Below is a small trained network, with its code and all its weights. Each question gives an input and a target symbol and asks what happens when units are switched off, that is, made to give their printed mean instead of their output.

import numpy as np


def w(rows, s, z=0):
    codes = np.array(rows[::2]) - 128.0
    scale = np.full(codes.shape[1], s)
    scale[-1] = z or s
    return codes * scale


def f(y):
    return y / 2 * (1 + np.tanh(0.7978845608 * (y + 0.044715 * y**3)))


def softmax(a):
    e = np.exp(a - a.max(-1, keepdims=True))
    return e / e.sum(-1, keepdims=True)


def log_softmax(a):
    a = a - a.max(-1, keepdims=True)
    return a - np.log(np.exp(a).sum(-1, keepdims=True))


def net(x, mask):
    ids = ['ΛΞΠΣΦαβγεζηθμτψω'.index(c) for c in x.split()]
    T = len(ids)
    res = E[ids] + P[:T]
    u = 0
    for l in range(2):
        q, k, v = (res @ M[l].T for M in (Q, K, V))
        z = softmax(np.where(np.tri(T) > 0, q @ k.T / 4**0.5, -1e9)) @ v
        res = res + np.where(mask[u], z, O[l][:, -1]) @ O[l][:, :-1]
        u += 1
        y = f(res @ A[l][:, :-1].T + A[l][:, -1])
        res = res + np.where(mask[u : u + 8], y, B[l][:, -1]) @ B[l][:, :-1]
        u += 8
    return log_softmax(res[-1] @ U[:, :-1].T + U[:, -1])


Q, K, V, O, A, B = {}, {}, {}, {}, {}, {}
E = w([
[164,119,115],'Λ',
[154,229,213],'Ξ',
[78,93,160],'Π',
[143,145,156],'Σ',
[145,149,133],'Φ',
[141,127,253],'α',
[138,137,94],'β',
[50,17,183],'γ',
[156,125,158],'ε',
[81,110,82],'ζ',
[80,155,137],'η',
[79,148,158],'θ',
[176,69,74],'μ',
[139,160,136],'τ',
[95,85,161],'ψ',
[221,15,158],'ω',
],0.022)
P = w([
[30,202,1],'0',
[128,100,134],'1',
[138,101,137],'2',
[148,101,136],'3',
[146,101,137],'4',
[147,96,137],'5',
[150,96,138],'6',
[147,96,136],'7',
[149,99,134],'8',
[152,97,137],'9',
[151,95,136],'10',
[151,97,137],'11',
[149,98,137],'12',
[142,104,134],'13',
],0.0098)
Q[0] = w([
[254,226,157],'0.h0',
[185,160,113],'0.h0',
[116,73,201],'0.h0',
[252,145,121],'0.h0',
],0.0093)
K[0] = w([
[217,206,235],'0.h0',
[202,144,95],'0.h0',
[150,223,27],'0.h0',
[252,102,125],'0.h0',
],0.011)
V[0] = w([
[197,124,2],'0.h0',
[116,69,133],'0.h0',
[142,138,34],'0.h0',
[188,161,177],'0.h0',
],0.0096)
O[0] = w([
[226,116,205,139],'0.h0',
[41,107,131,247],'0.h0',
[68,173,46,137],'0.h0',
[213,253,223,3],'0.h0',
],0.0055,0.003)
A[0] = w([
[212,16,48,155],'0.n0',
[117,170,39,108],'0.n1',
[158,55,104,155],'0.n2',
[217,92,122,6],'0.n3',
[218,189,74,31],'0.n4',
[172,100,245,165],'0.n5',
[220,59,158,110],'0.n6',
[1,193,203,236],'0.n7',
],0.0094,0.0024)
B[0] = w([
[92,102,63,245],'0.n0',
[90,192,238,133],'0.n1',
[144,90,93,211],'0.n2',
[155,217,121,160],'0.n3',
[91,164,240,145],'0.n4',
[229,44,182,197],'0.n5',
[83,254,186,196],'0.n6',
[230,134,131,204],'0.n7',
],0.0071,0.011)
Q[1] = w([
[222,225,93],'1.h0',
[81,176,255],'1.h0',
[106,113,221],'1.h0',
[147,219,134],'1.h0',
],0.0071)
K[1] = w([
[177,47,163],'1.h0',
[121,155,142],'1.h0',
[49,62,205],'1.h0',
[191,10,161],'1.h0',
],0.011)
V[1] = w([
[83,46,184],'1.h0',
[89,126,176],'1.h0',
[17,154,196],'1.h0',
[254,113,42],'1.h0',
],0.0099)
O[1] = w([
[250,81,65,255],'1.h0',
[139,156,204,115],'1.h0',
[143,63,225,73],'1.h0',
[255,46,161,169],'1.h0',
],0.0077,0.0043)
A[1] = w([
[146,70,95,155],'1.n0',
[84,25,109,152],'1.n1',
[36,210,244,92],'1.n2',
[238,146,150,168],'1.n3',
[46,228,58,182],'1.n4',
[2,90,21,7],'1.n5',
[137,174,47,156],'1.n6',
[77,249,55,175],'1.n7',
],0.0091,0.012)
B[1] = w([
[136,22,109,210],'1.n0',
[223,240,196,244],'1.n1',
[247,200,54,154],'1.n2',
[2,155,62,247],'1.n3',
[59,55,194,154],'1.n4',
[44,161,35,189],'1.n5',
[67,64,240,160],'1.n6',
[169,73,214,150],'1.n7',
],0.0076,0.016)
U = w([
[110,100,207,186],'Λ',
[167,251,77,100],'Ξ',
[114,152,130,119],'Π',
[106,138,201,182],'Σ',
[158,160,161,88],'Φ',
[192,132,125,33],'α',
[148,157,152,90],'β',
[155,136,45,185],'γ',
[122,114,176,119],'ε',
[30,133,123,52],'ζ',
[97,177,121,156],'η',
[87,156,163,58],'θ',
[243,117,141,1],'μ',
[170,180,169,235],'τ',
[95,69,160,180],'ψ',
[212,130,117,23],'ω',
],0.013,0.0067)

Each question gives the input, a string of symbols that net reads in full, and the target symbol t.
The units are the heads (4 rows each of Q, K, V and O) and the neurons (one row each of A and B). Each row of codes is followed by its name. A weight is (code - 128) times the scale printed after its matrix; where a second scale follows, it is the last column's (O, A, B and U).
mask holds one flag per unit, layer by layer, with each layer's heads first. A switched-off unit (its flag False) gives its mean, the last column of its rows in O or B, instead of its output. The means were averaged over made-up inputs and are rounded, as every weight is.
A unit's drop is (log p(t) with every unit on - log p(t) with that unit switched off) / (log p(t) with every unit on - log p(t) with every unit switched off).
The circuit of an input: a set's keep is (log p(t) with only the set's units on - log p(t) with every unit switched off) / (log p(t) with every unit on - log p(t) with every unit switched off). Starting from the 12 units with the biggest drops (on a tie, the unit counted first), units are removed one at a time, each time the one whose removal leaves the highest keep (on an exact tie, the one counted first), for as long as the keep stays at least 0.8.
circuit, biggest first: the units of the circuit, biggest drop first
unit that matters most: the unit with the biggest drop
top k neurons: the k neurons with the biggest drops, biggest first
k most important neurons of layer l: the k neurons of layer l with the biggest drops, biggest first
input γ τ η γ η η γ τ, target γ: circuit, biggest first	1.n1; 0.n6
input ψ γ η η γ ζ Φ ψ β Λ Λ γ Φ, target γ: circuit, biggest first	1.h0; 1.n1
input η μ Φ τ γ τ μ γ γ μ γ μ θ α, target ψ: top 3 neurons	1.n3; 1.n1; 0.n5
input τ ω α ψ, target τ: 3 most important neurons of layer 1	1.n2; 1.n3; 1.n5
input η μ ζ μ γ γ θ γ γ ω ε, target γ: circuit, biggest first	1.h0; 1.n1; 0.n4
input τ Ξ θ γ μ Π, target τ: top 2 neurons	1.n2; 1.n3
input Ξ Λ ε Φ ψ γ η γ ω μ Λ γ ψ, target Ξ: top 3 neurons	1.n2; 0.n5; 0.n4
input Ξ τ η μ, target Λ: top 3 neurons	0.n6; 0.n5; 0.n7
input ζ Λ γ τ Ξ η η Ξ γ γ ψ, target ζ: circuit, biggest first	0.h0; 1.h0; 0.n5
input ψ γ ω ζ, target ζ: circuit, biggest first	0.h0; 1.h0
input τ α α γ γ Λ τ γ τ γ α Φ, target γ: circuit, biggest first	1.n1; 1.h0
input γ γ τ, target γ: top 2 neurons	0.n6; 1.n1
input γ τ β Ξ Ξ τ, target Ξ: unit that matters most	0.h0
input μ γ ζ γ μ ε γ ε Π, target μ: 2 most important neurons of layer 0	0.n6; 0.n0
input γ γ η μ γ γ Λ Π γ μ, target ψ: 2 most important neurons of layer 0	0.n6; 0.n0
input Ξ γ Φ γ γ μ τ Φ θ γ η μ Σ γ, target Ξ: circuit, biggest first	1.h0; 0.h0; 1.n2; 1.n1
input η γ Λ ε, target γ: circuit, biggest first	1.h0; 0.h0; 1.n3; 1.n1
input Ξ Λ α ω Ξ ε, target Ξ: most important neuron of layer 1	1.n3
input γ η ζ Λ ζ γ ε γ Φ ε γ Λ τ ψ, target γ: top 4 neurons	0.n6; 0.n5; 1.n5; 0.n7
input γ γ μ Σ γ γ μ Φ Λ Λ γ μ Σ Π, target γ: top 2 neurons	1.n5; 0.n5
input Π μ γ ω ω, target γ: top 3 neurons	1.n3; 0.n3; 0.n6
input Π τ η, target Λ: unit that matters most	1.n3
input Σ γ γ Σ, target γ: 2 most important neurons of layer 1	1.n3; 1.n1
input γ γ Π, target γ: top 2 neurons	0.n5; 1.n5
